Here is a tiny trained network, its code and every weight. The questions are about switching its units off for an input and a class, where a switched-off unit gives its printed mean instead of its output.

import numpy as np


def w(rows, s, z=0):
    codes = np.array(rows[::2]) - 128.0
    scale = np.full(codes.shape[1], s)
    scale[-1] = z or s
    return codes * scale


def norm(h):
    return h / np.sqrt((h * h).mean(-1, keepdims=True) + 1e-5)


def f(y):
    return np.maximum(y, 0)


def log_softmax(a):
    a = a - a.max(-1, keepdims=True)
    return a - np.log(np.exp(a).sum(-1, keepdims=True))


def net(x, mask):
    res = np.array(x, float).reshape(1, 4) / 4 @ E
    u = 0
    for l in range(2):
        y = f(norm(res) @ A[l][:, :-1].T + A[l][:, -1])
        res = res + np.where(mask[u : u + 6], y, B[l][:, -1]) @ B[l][:, :-1]
        u += 6
    return log_softmax(norm(res)[-1] @ U[:, :-1].T + U[:, -1])


A, B = {}, {}
E = w([
[197,25,147,152,150,204,227],'x0',
[106,131,108,188,181,3,27],'x1',
[74,116,193,204,40,141,148],'x2',
[200,133,97,238,96,143,66],'x3',
],0.0071)
A[0] = w([
[224,111,122,144,181,175,124,66],'0.n0',
[56,35,194,50,70,167,247,10],'0.n1',
[52,77,121,205,109,70,96,217],'0.n2',
[35,192,114,164,33,98,53,107],'0.n3',
[1,142,217,130,48,120,139,5],'0.n4',
[178,155,90,178,7,175,119,130],'0.n5',
],0.0083,0.0029)
B[0] = w([
[147,80,88,86,91,85,65,188],'0.n0',
[140,190,168,246,177,147,192,254],'0.n1',
[173,43,227,88,128,90,96,233],'0.n2',
[127,171,164,62,49,187,133,249],'0.n3',
[195,99,59,182,209,34,70,214],'0.n4',
[145,198,94,109,134,247,154,219],'0.n5',
],0.011,0.0067)
A[1] = w([
[130,10,112,149,161,55,210,105],'1.n0',
[140,105,27,113,215,93,137,80],'1.n1',
[61,165,145,99,117,88,110,55],'1.n2',
[182,135,169,154,83,143,189,252],'1.n3',
[94,56,89,94,148,134,130,63],'1.n4',
[78,129,165,98,173,134,242,105],'1.n5',
],0.014,0.0021)
B[1] = w([
[235,134,33,170,127,170,103,210],'1.n0',
[74,45,124,71,78,134,230,200],'1.n1',
[113,140,171,139,158,29,118,174],'1.n2',
[73,159,58,65,133,55,114,254],'1.n3',
[60,177,100,117,118,90,139,156],'1.n4',
[124,105,247,154,166,159,71,201],'1.n5',
],0.013,0.0086)
U = w([
[121,32,7,58,86,113,218,143],'0',
[72,94,130,183,47,131,136,14],'1',
[53,70,124,143,109,159,94,1],'2',
[139,161,168,82,127,6,55,194],'3',
[233,16,94,135,164,104,113,133],'4',
[47,134,219,159,186,179,212,144],'5',
[170,182,120,246,200,108,179,134],'6',
[168,225,54,77,39,189,99,129],'7',
],0.012,0.007)

Each question gives the input, the list of numbers given to net, and the class t.
The units are the neurons (one row each of A and B). Each row of codes is followed by its name. A weight is (code - 128) times the scale printed after its matrix; where a second scale follows, it is the last column's (A, B and U).
mask holds one flag per neuron, layer by layer. A switched-off neuron (its flag False) gives its mean, the last column of its row in B, instead of its output. The means were averaged over made-up inputs and are rounded, as every weight is.
A unit's drop is (log p(t) with every unit on - log p(t) with that unit switched off) / (log p(t) with every unit on - log p(t) with every unit switched off).
The circuit of an input: a set's keep is (log p(t) with only the set's units on - log p(t) with every unit switched off) / (log p(t) with every unit on - log p(t) with every unit switched off). Starting from all 12 units, units are removed one at a time, each time the one whose removal leaves the highest keep (on an exact tie, the one counted first), for as long as the keep stays at least 0.8.
circuit, biggest first: the units of the circuit, biggest drop first
most important unit: the unit with the biggest drop
k most important neurons: the k neurons with the biggest drops, biggest first
top k neurons in layer l: the k neurons of layer l with the biggest drops, biggest first
input [1,-2,3,0], class 6: most important neuron => [0.n1]
input [7,-5,1,-2], class 5: 4 most important neurons => [0.n4, 1.n5, 0.n1, 0.n2]
input [2,2,0,-3], class 6: 2 most important neurons => [0.n3, 0.n5]
input [1,-1,-5,6], class 0: 2 most important neurons => [0.n3, 1.n1]
input [4,8,-2,-4], class 4: 2 most important neurons => [0.n2, 1.n0]
input [-3,1,-5,2], class 0: top 2 neurons in layer 0 => [0.n2, 0.n3]
input [6,-3,-2,3], class 0: 3 most important neurons => [0.n0, 0.n3, 0.n2]
input [2,-4,7,-7], class 6: top 2 neurons in layer 0 => [0.n1, 0.n4]
input [8,2,-3,1], class 0: 3 most important neurons => [1.n1, 0.n2, 1.n4]
input [3,-4,3,2], class 5: 4 most important neurons => [0.n1, 1.n0, 0.n4, 1.n5]
input [5,-3,5,7], class 7: 2 most important neurons => [0.n5, 1.n1]
input [-5,-3,5,-6], class 6: 2 most important neurons => [0.n1, 0.n4]
input [-2,3,1,5], class 7: top 4 neurons in layer 0 => [0.n3, 0.n5, 0.n4, 0.n1]
input [8,-7,-8,7], class 0: most important unit => 0.n3
input [0,8,7,-4], class 4: circuit, biggest first => [0.n4, 1.n0]
input [-6,-6,1,-7], class 5: top 2 neurons in layer 1 => [1.n0, 1.n5]
input [6,4,-1,5], class 0: circuit, biggest first => [0.n1, 0.n3, 1.n1]
input [7,-5,2,7], class 7: 4 most important neurons => [0.n5, 1.n1, 0.n2, 0.n4]
input [6,8,8,-4], class 4: 2 most important neurons => [1.n0, 0.n2]
input [8,2,-8,4], class 0: top neuron in layer 0 => [0.n2]
input [-6,4,5,8], class 7: top 2 neurons in layer 0 => [0.n3, 0.n5]
input [6,4,6,7], class 3: 2 most important neurons => [1.n3, 1.n1]
input [7,-7,-5,-5], class 6: top 2 neurons in layer 1 => [1.n0, 1.n1]
input [6,-2,1,3], class 7: top 3 neurons in layer 0 => [0.n4, 0.n0, 0.n2]
input [4,-3,2,-4], class 6: top 3 neurons in layer 0 => [0.n3, 0.n1, 0.n5]
